Below is a small trained network, with its code and all its weights. Each question gives an input and a target symbol and asks what happens when units are switched off, that is, made to give their printed mean instead of their output.

import numpy as np


def w(rows, s, z=0):
    codes = np.array(rows[::2]) - 128.0
    scale = np.full(codes.shape[1], s)
    scale[-1] = z or s
    return codes * scale


def f(y):
    return np.maximum(y, 0)


def softmax(a):
    e = np.exp(a - a.max(-1, keepdims=True))
    return e / e.sum(-1, keepdims=True)


def log_softmax(a):
    a = a - a.max(-1, keepdims=True)
    return a - np.log(np.exp(a).sum(-1, keepdims=True))


def net(x, mask):
    ids = ['αβδεζηθλξπστφψ'.index(c) for c in x.split()]
    T = len(ids)
    res = E[ids] + P[:T]
    u = 0
    for l in range(2):
        q, k, v = (res @ M[l].T for M in (Q, K, V))
        z = softmax(np.where(np.tri(T) > 0, q @ k.T / 4**0.5, -1e9)) @ v
        res = res + np.where(mask[u], z, O[l][:, -1]) @ O[l][:, :-1]
        u += 1
        y = f(res @ A[l][:, :-1].T + A[l][:, -1])
        res = res + np.where(mask[u : u + 4], y, B[l][:, -1]) @ B[l][:, :-1]
        u += 4
    return log_softmax(res[-1] @ U[:, :-1].T + U[:, -1])


Q, K, V, O, A, B = {}, {}, {}, {}, {}, {}
E = w([
[200,83,57,124],'α',
[130,116,106,95],'β',
[194,51,129,139],'δ',
[116,125,115,89],'ε',
[103,125,36,99],'ζ',
[113,126,115,96],'η',
[132,176,83,252],'θ',
[216,88,107,208],'λ',
[114,111,175,147],'ξ',
[138,154,103,67],'π',
[102,75,107,205],'σ',
[124,104,217,103],'τ',
[172,154,150,66],'φ',
[147,213,180,126],'ψ',
],0.015)
P = w([
[54,143,115,183],'0',
[1,76,93,102],'1',
[22,96,123,123],'2',
[50,141,141,142],'3',
[75,178,160,149],'4',
[95,212,182,137],'5',
[99,236,147,137],'6',
],0.0037)
Q[0] = w([
[120,103,74,98],'L0H1',
[70,203,208,3],'L0H1',
[115,145,86,92],'L0H1',
[114,128,154,124],'L0H1',
],0.0069)
K[0] = w([
[131,186,31,74],'L0H1',
[238,172,168,1],'L0H1',
[74,141,47,104],'L0H1',
[157,108,177,156],'L0H1',
],0.0048)
V[0] = w([
[88,13,142,221],'L0H1',
[110,113,76,171],'L0H1',
[61,224,41,208],'L0H1',
[49,188,253,194],'L0H1',
],0.0046)
O[0] = w([
[171,229,118,74,189],'L0H1',
[184,161,168,137,103],'L0H1',
[204,74,202,77,3],'L0H1',
[81,65,36,4,132],'L0H1',
],0.0048,0.00038)
A[0] = w([
[81,2,149,117,32],'L0N1',
[211,196,126,87,56],'L0N2',
[155,38,125,15,45],'L0N3',
[139,55,73,175,3],'L0N4',
],0.0089,0.0054)
B[0] = w([
[77,99,67,44,181],'L0N1',
[73,130,163,2,255],'L0N2',
[173,183,162,220,184],'L0N3',
[181,212,177,140,184],'L0N4',
],0.0098,0.00079)
Q[1] = w([
[8,110,139,101],'L1H1',
[208,127,97,130],'L1H1',
[145,138,116,128],'L1H1',
[135,73,118,122],'L1H1',
],0.015)
K[1] = w([
[191,173,246,57],'L1H1',
[108,94,79,168],'L1H1',
[123,125,126,141],'L1H1',
[174,111,96,83],'L1H1',
],0.012)
V[1] = w([
[33,186,83,218],'L1H1',
[123,251,108,85],'L1H1',
[89,137,216,146],'L1H1',
[117,120,189,148],'L1H1',
],0.024)
O[1] = w([
[191,234,250,130,19],'L1H1',
[105,84,250,135,252],'L1H1',
[47,209,128,155,215],'L1H1',
[69,195,110,134,174],'L1H1',
],0.02,0.0019)
A[1] = w([
[147,179,153,143,64],'L1N1',
[137,150,118,3,203],'L1N2',
[149,112,138,14,22],'L1N3',
[164,136,127,233,3],'L1N4',
],0.019,0.0053)
B[1] = w([
[151,102,135,196,254],'L1N1',
[146,180,88,146,211],'L1N2',
[196,96,139,81,186],'L1N3',
[115,127,107,1,213],'L1N4',
],0.018,0.009)
U = w([
[183,56,58,197,62],'α',
[146,124,102,148,136],'β',
[148,89,2,237,85],'δ',
[143,134,114,147,171],'ε',
[166,113,138,98,52],'ζ',
[148,130,118,153,155],'η',
[163,206,186,119,61],'θ',
[126,145,39,75,144],'λ',
[107,213,84,184,254],'ξ',
[132,75,150,141,154],'π',
[169,223,91,151,180],'σ',
[9,197,44,128,33],'τ',
[36,6,86,147,151],'φ',
[63,159,216,133,122],'ψ',
],0.0072,0.0074)

Each question gives the input, a string of symbols that net reads in full, and the target symbol t.
The units are the heads (4 rows each of Q, K, V and O) and the neurons (one row each of A and B). Each row of codes is followed by its name. A weight is (code - 128) times the scale printed after its matrix; where a second scale follows, it is the last column's (O, A, B and U).
mask holds one flag per unit, layer by layer, with each layer's heads first. A switched-off unit (its flag False) gives its mean, the last column of its rows in O or B, instead of its output. The means were averaged over made-up inputs and are rounded, as every weight is.
A unit's drop is (log p(t) with every unit on - log p(t) with that unit switched off) / (log p(t) with every unit on - log p(t) with every unit switched off).
The circuit of an input: a set's keep is (log p(t) with only the set's units on - log p(t) with every unit switched off) / (log p(t) with every unit on - log p(t) with every unit switched off). Starting from all 10 units, units are removed one at a time, each time the one whose removal leaves the highest keep (on an exact tie, the one counted first), for as long as the keep stays at least 0.8.
units of the circuit, in order: the units of the circuit, biggest drop first
top k neurons: the k neurons with the biggest drops, biggest first
k most important neurons of layer l: the k neurons of layer l with the biggest drops, biggest first
input δ δ η λ, target λ: units of the circuit, in order : [L1N4; L1H1; L0H1]
input α δ β, target δ: units of the circuit, in order : [L1H1]
input ζ λ β φ φ λ, target ζ: top 2 neurons : [L1N4; L0N4]
input δ ξ η ε, target ξ: units of the circuit, in order : [L1H1; L1N4; L1N2]
input ψ λ ξ ζ λ, target ζ: units of the circuit, in order : [L1H1; L1N4]
input π θ π, target θ: units of the circuit, in order : [L1H1; L0N3]
input ζ λ φ α, target ζ: units of the circuit, in order : [L1H1; L1N3]
input δ ζ ψ λ τ φ δ, target ζ: units of the circuit, in order : [L1H1; L1N3]
input φ θ λ δ, target θ: top 2 neurons : [L0N3; L1N4]
input ξ τ φ, target τ: top 2 neurons : [L1N1; L1N3]
input σ ψ φ ξ τ δ, target σ: 2 most important neurons of layer 0 : [L0N3; L0N2]
input λ α β τ π λ, target λ: units of the circuit, in order : [L1N4; L1N1]
input α φ π ξ τ η ψ, target ψ: units of the circuit, in order : [L1H1; L0N2]
input φ ζ η, target φ: top 2 neurons : [L1N2; L0N3]
input θ ξ τ δ ξ, target τ: units of the circuit, in order : [L1H1]
input ε σ β λ λ ξ, target ξ: top 2 neurons : [L1N4; L1N3]
input φ δ φ ζ λ σ, target λ: units of the circuit, in order : [L0H1; L0N2; L1H1; L1N4]
input θ α σ ψ φ λ, target σ: units of the circuit, in order : [L0H1; L1H1]
input ψ π π π ξ τ ξ, target τ: 2 most important neurons of layer 1 : [L1N1; L1N3]
input δ ξ δ λ φ, target λ: top 2 neurons : [L0N2; L1N1]
input σ φ λ φ ε ξ, target φ: top neuron : [L1N2]
input η φ λ θ λ, target θ: top 2 neurons : [L1N4; L0N4]
input β ζ σ η, target σ: top 2 neurons : [L1N2; L0N2]
input λ ε λ φ, target λ: 2 most important neurons of layer 1 : [L1N1; L1N2]
